Here is a tiny trained network, its code and every weight. The questions are about switching its units off for an input and a class, where a switched-off unit gives its printed mean instead of its output.

import numpy as np


def w(rows, s, z=0):
    codes = np.array(rows[::2]) - 128.0
    scale = np.full(codes.shape[1], s)
    scale[-1] = z or s
    return codes * scale


def f(y):
    return y / 2 * (1 + np.tanh(0.7978845608 * (y + 0.044715 * y**3)))


def log_softmax(a):
    a = a - a.max(-1, keepdims=True)
    return a - np.log(np.exp(a).sum(-1, keepdims=True))


def net(x, mask):
    res = np.array(x, float).reshape(1, 8) / 4 @ E
    y = f(res @ A[0][:, :-1].T + A[0][:, -1])
    res = res + np.where(mask, y, B[0][:, -1]) @ B[0][:, :-1]
    return log_softmax(res[-1] @ U[:, :-1].T + U[:, -1])


A, B = {}, {}
E = w([
[136,142,117,127,122,129,118,130],'x0',
[128,124,126,127,128,127,137,118],'x1',
[131,140,128,133,124,123,126,138],'x2',
[100,128,185,59,47,154,53,143],'x3',
[89,209,114,51,141,187,198,124],'x4',
[97,92,140,254,103,206,116,143],'x5',
[104,86,32,93,92,93,150,191],'x6',
[136,131,117,126,134,133,114,129],'x7',
],0.009)
A[0] = w([
[147,149,159,62,155,26,122,96,114],'neuron 1',
[95,89,55,94,92,120,121,111,6],'neuron 2',
[95,71,65,114,74,127,136,146,85],'neuron 3',
[139,71,196,156,131,3,88,127,9],'neuron 4',
[55,137,97,152,111,216,195,128,252],'neuron 5',
[91,106,74,97,125,115,116,201,24],'neuron 6',
[78,116,82,111,90,105,137,201,15],'neuron 7',
[181,35,113,158,99,66,90,72,131],'neuron 8',
[104,149,122,50,194,145,147,126,132],'neuron 9',
[79,137,145,87,34,150,68,128,87],'neuron 10',
[71,178,118,94,133,136,155,82,47],'neuron 11',
[115,152,125,79,150,34,109,104,135],'neuron 12',
[139,170,210,107,174,158,86,39,43],'neuron 13',
[87,101,203,74,78,123,78,117,42],'neuron 14',
[170,181,206,151,108,105,138,51,43],'neuron 15',
],0.0082,0.0025)
B[0] = w([
[120,54,250,186,153,72,53,161,227],'neuron 1',
[175,89,98,88,116,154,141,132,148],'neuron 2',
[173,88,192,118,134,173,146,131,175],'neuron 3',
[108,187,2,12,53,186,91,100,226],'neuron 4',
[83,164,154,138,129,114,22,100,253],'neuron 5',
[208,139,141,150,121,206,148,146,163],'neuron 6',
[219,100,90,161,138,161,184,163,166],'neuron 7',
[32,207,51,80,132,130,93,158,247],'neuron 8',
[93,137,123,91,141,108,41,108,205],'neuron 9',
[100,145,91,190,218,55,164,47,198],'neuron 10',
[113,186,116,116,122,174,86,175,174],'neuron 11',
[138,73,200,156,82,114,102,142,203],'neuron 12',
[179,78,68,136,166,216,149,171,227],'neuron 13',
[152,135,60,159,174,68,190,86,187],'neuron 14',
[217,109,39,133,65,187,201,193,199],'neuron 15',
],0.0072,0.0058)
U = w([
[52,197,77,28,114,165,87,181,19],'0',
[254,64,117,109,132,210,212,202,27],'1',
[106,121,135,119,150,102,137,144,254],'2',
[107,117,131,118,151,108,136,153,238],'3',
[93,75,197,171,132,103,60,182,103],'4',
[132,163,71,155,216,8,222,70,72],'5',
],0.0087,0.0056)

Each question gives the input, the list of numbers given to net, and the class t.
The units are the neurons (one row each of A and B). Each row of codes is followed by its name. A weight is (code - 128) times the scale printed after its matrix; where a second scale follows, it is the last column's (A, B and U).
mask holds one flag per neuron, in row order. A switched-off neuron (its flag False) gives its mean, the last column of its row in B, instead of its output. The means were averaged over made-up inputs and are rounded, as every weight is.
A unit's drop is (log p(t) with every unit on - log p(t) with that unit switched off) / (log p(t) with every unit on - log p(t) with every unit switched off).
The circuit of an input: a set's keep is (log p(t) with only the set's units on - log p(t) with every unit switched off) / (log p(t) with every unit on - log p(t) with every unit switched off). Starting from the 12 units with the biggest drops (on a tie, the unit counted first), units are removed one at a time, each time the one whose removal leaves the highest keep (on an exact tie, the one counted first), for as long as the keep stays at least 0.8.
circuit, biggest first: the units of the circuit, biggest drop first
unit that matters most: the unit with the biggest drop
k most important neurons: the k neurons with the biggest drops, biggest first
drop of u: that unit's drop, to one decimal
input [-2,-4,-1,7,5,4,-3,7], class 5: circuit, biggest first => neuron 10; neuron 14
input [1,-4,-6,7,0,-2,1,3], class 5: 2 most important neurons => neuron 10; neuron 14
input [-1,6,1,-5,-5,6,-6,1], class 1: circuit, biggest first => neuron 15
input [2,2,-1,-2,-7,-1,-3,7], class 0: circuit, biggest first => neuron 4; neuron 8
input [-7,4,-7,-4,-6,-8,-8,-1], class 1: 3 most important neurons => neuron 15; neuron 13; neuron 5
input [-3,2,5,2,4,-7,7,-8], class 1: circuit, biggest first => neuron 7; neuron 6
input [4,2,8,-2,-2,5,7,-4], class 1: circuit, biggest first => neuron 7; neuron 3
input [8,5,-7,4,3,2,2,-1], class 2: circuit, biggest first => neuron 4; neuron 10
input [7,7,2,8,-7,7,-8,-1], class 1: circuit, biggest first => neuron 15; neuron 13
input [-1,3,-8,3,6,7,5,-5], class 4: circuit, biggest first => neuron 5; neuron 4
input [-1,-2,1,-2,4,6,-1,2], class 4: circuit, biggest first => neuron 4; neuron 5
input [1,0,-7,-1,5,-6,6,-3], class 1: circuit, biggest first => neuron 7; neuron 6
input [3,0,1,-8,6,8,-2,-4], class 4: 2 most important neurons => neuron 5; neuron 4
input [8,-2,8,8,5,8,7,5], class 2: unit that matters most => neuron 10
input [4,6,-4,6,3,5,5,3], class 3: 2 most important neurons => neuron 10; neuron 5
input [-2,-7,0,5,-1,-8,-6,-3], class 4: 2 most important neurons => neuron 1; neuron 12
input [5,5,5,6,1,0,5,-3], class 5: drop of neuron 10 => 0.6
input [5,1,7,8,6,3,7,-3], class 5: drop of neuron 10 => 0.7
input [4,-7,-8,8,4,-1,4,-4], class 5: drop of neuron 10 => 0.4
input [-1,4,-6,-2,0,-7,-8,8], class 1: circuit, biggest first => neuron 13
input [4,5,-7,2,5,-1,7,-4], class 1: drop of neuron 6 => 0.3
